Here is a tiny trained network, its code and every weight. The questions are about switching its units off for an input and a class, where a switched-off unit gives its printed mean instead of its output.

import numpy as np


def w(rows, s, z=0):
    codes = np.array(rows[::2]) - 128.0
    scale = np.full(codes.shape[1], s)
    scale[-1] = z or s
    return codes * scale


def norm(h):
    return h / np.sqrt((h * h).mean(-1, keepdims=True) + 1e-5)


def f(y):
    return np.maximum(y, 0)


def log_softmax(a):
    a = a - a.max(-1, keepdims=True)
    return a - np.log(np.exp(a).sum(-1, keepdims=True))


def net(x, mask):
    res = np.array(x, float).reshape(1, 4) / 4 @ E
    u = 0
    for l in range(2):
        y = f(norm(res) @ A[l][:, :-1].T + A[l][:, -1])
        res = res + np.where(mask[u : u + 7], y, B[l][:, -1]) @ B[l][:, :-1]
        u += 7
    return log_softmax(norm(res)[-1] @ U[:, :-1].T + U[:, -1])


A, B = {}, {}
E = w([
[20,126,113,7,232],'x0',
[222,3,131,72,150],'x1',
[39,227,166,26,133],'x2',
[145,156,50,101,104],'x3',
],0.0051)
A[0] = w([
[190,155,76,69,149,144],'L0N1',
[89,71,183,187,166,251],'L0N2',
[214,194,79,140,147,195],'L0N3',
[223,118,173,117,111,179],'L0N4',
[152,136,107,83,46,229],'L0N5',
[77,163,134,130,89,93],'L0N6',
[112,162,113,149,10,128],'L0N7',
],0.011,0.0024)
B[0] = w([
[123,163,88,143,148,220],'L0N1',
[88,76,159,94,123,237],'L0N2',
[85,91,82,154,126,229],'L0N3',
[107,90,212,95,126,255],'L0N4',
[85,154,138,134,139,228],'L0N5',
[113,78,150,146,135,196],'L0N6',
[126,145,105,149,244,243],'L0N7',
],0.011,0.0049)
A[1] = w([
[161,225,185,202,186,113],'L1N1',
[175,122,121,45,247,30],'L1N2',
[97,89,4,236,215,126],'L1N3',
[153,144,146,112,72,35],'L1N4',
[2,172,159,129,112,167],'L1N5',
[224,155,250,205,93,234],'L1N6',
[43,156,112,58,79,250],'L1N7',
],0.0065,0.0018)
B[1] = w([
[137,232,108,177,82,165],'L1N1',
[94,149,135,133,93,178],'L1N2',
[80,200,149,148,188,254],'L1N3',
[208,195,97,209,111,128],'L1N4',
[126,2,90,126,126,232],'L1N5',
[81,83,118,75,41,166],'L1N6',
[246,66,154,194,23,207],'L1N7',
],0.0076,0.0064)
U = w([
[184,198,159,135,68,24],'0',
[79,196,127,240,202,193],'1',
[99,1,223,110,98,200],'2',
[224,212,181,141,107,2],'3',
[152,140,114,66,79,79],'4',
],0.012,0.0061)

Each question gives the input, the list of numbers given to net, and the class t.
The units are the neurons (one row each of A and B). Each row of codes is followed by its name. A weight is (code - 128) times the scale printed after its matrix; where a second scale follows, it is the last column's (A, B and U).
mask holds one flag per neuron, layer by layer. A switched-off neuron (its flag False) gives its mean, the last column of its row in B, instead of its output. The means were averaged over made-up inputs and are rounded, as every weight is.
A unit's drop is (log p(t) with every unit on - log p(t) with that unit switched off) / (log p(t) with every unit on - log p(t) with every unit switched off).
The circuit of an input: a set's keep is (log p(t) with only the set's units on - log p(t) with every unit switched off) / (log p(t) with every unit on - log p(t) with every unit switched off). Starting from the 12 units with the biggest drops (on a tie, the unit counted first), units are removed one at a time, each time the one whose removal leaves the highest keep (on an exact tie, the one counted first), for as long as the keep stays at least 0.8.
circuit, biggest first: the units of the circuit, biggest drop first
k most important neurons: the k neurons with the biggest drops, biggest first
top k neurons in layer l: the k neurons of layer l with the biggest drops, biggest first
drop when u is switched off: that unit's drop, to one decimal
input [3,-8,-6,-6], class 2: circuit, biggest first : L0N2
input [7,-6,2,8], class 2: 3 most important neurons : L0N7; L1N5; L1N7
input [3,-8,-3,-3], class 2: 4 most important neurons : L0N2; L1N5; L0N1; L0N7
input [-1,7,-5,8], class 1: top 2 neurons in layer 1 : L1N7; L1N5
input [-5,2,-4,4], class 1: top 2 neurons in layer 0 : L0N3; L0N7
input [6,-6,4,4], class 2: top 2 neurons in layer 1 : L1N7; L1N5
input [-5,6,-2,7], class 1: top 2 neurons in layer 0 : L0N3; L0N1
input [5,-5,2,4], class 2: 2 most important neurons : L0N7; L1N7
input [-6,5,2,7], class 1: top 3 neurons in layer 0 : L0N7; L0N2; L0N1
input [2,4,-7,7], class 1: top 2 neurons in layer 0 : L0N1; L0N2
input [-8,0,3,-1], class 1: drop when L0N7 is switched off : 4.0
input [2,-4,5,0], class 2: drop when L0N7 is switched off : 0.1
input [-6,3,6,4], class 1: drop when L0N7 is switched off : 1.0
input [-7,2,8,3], class 1: circuit, biggest first : L0N7
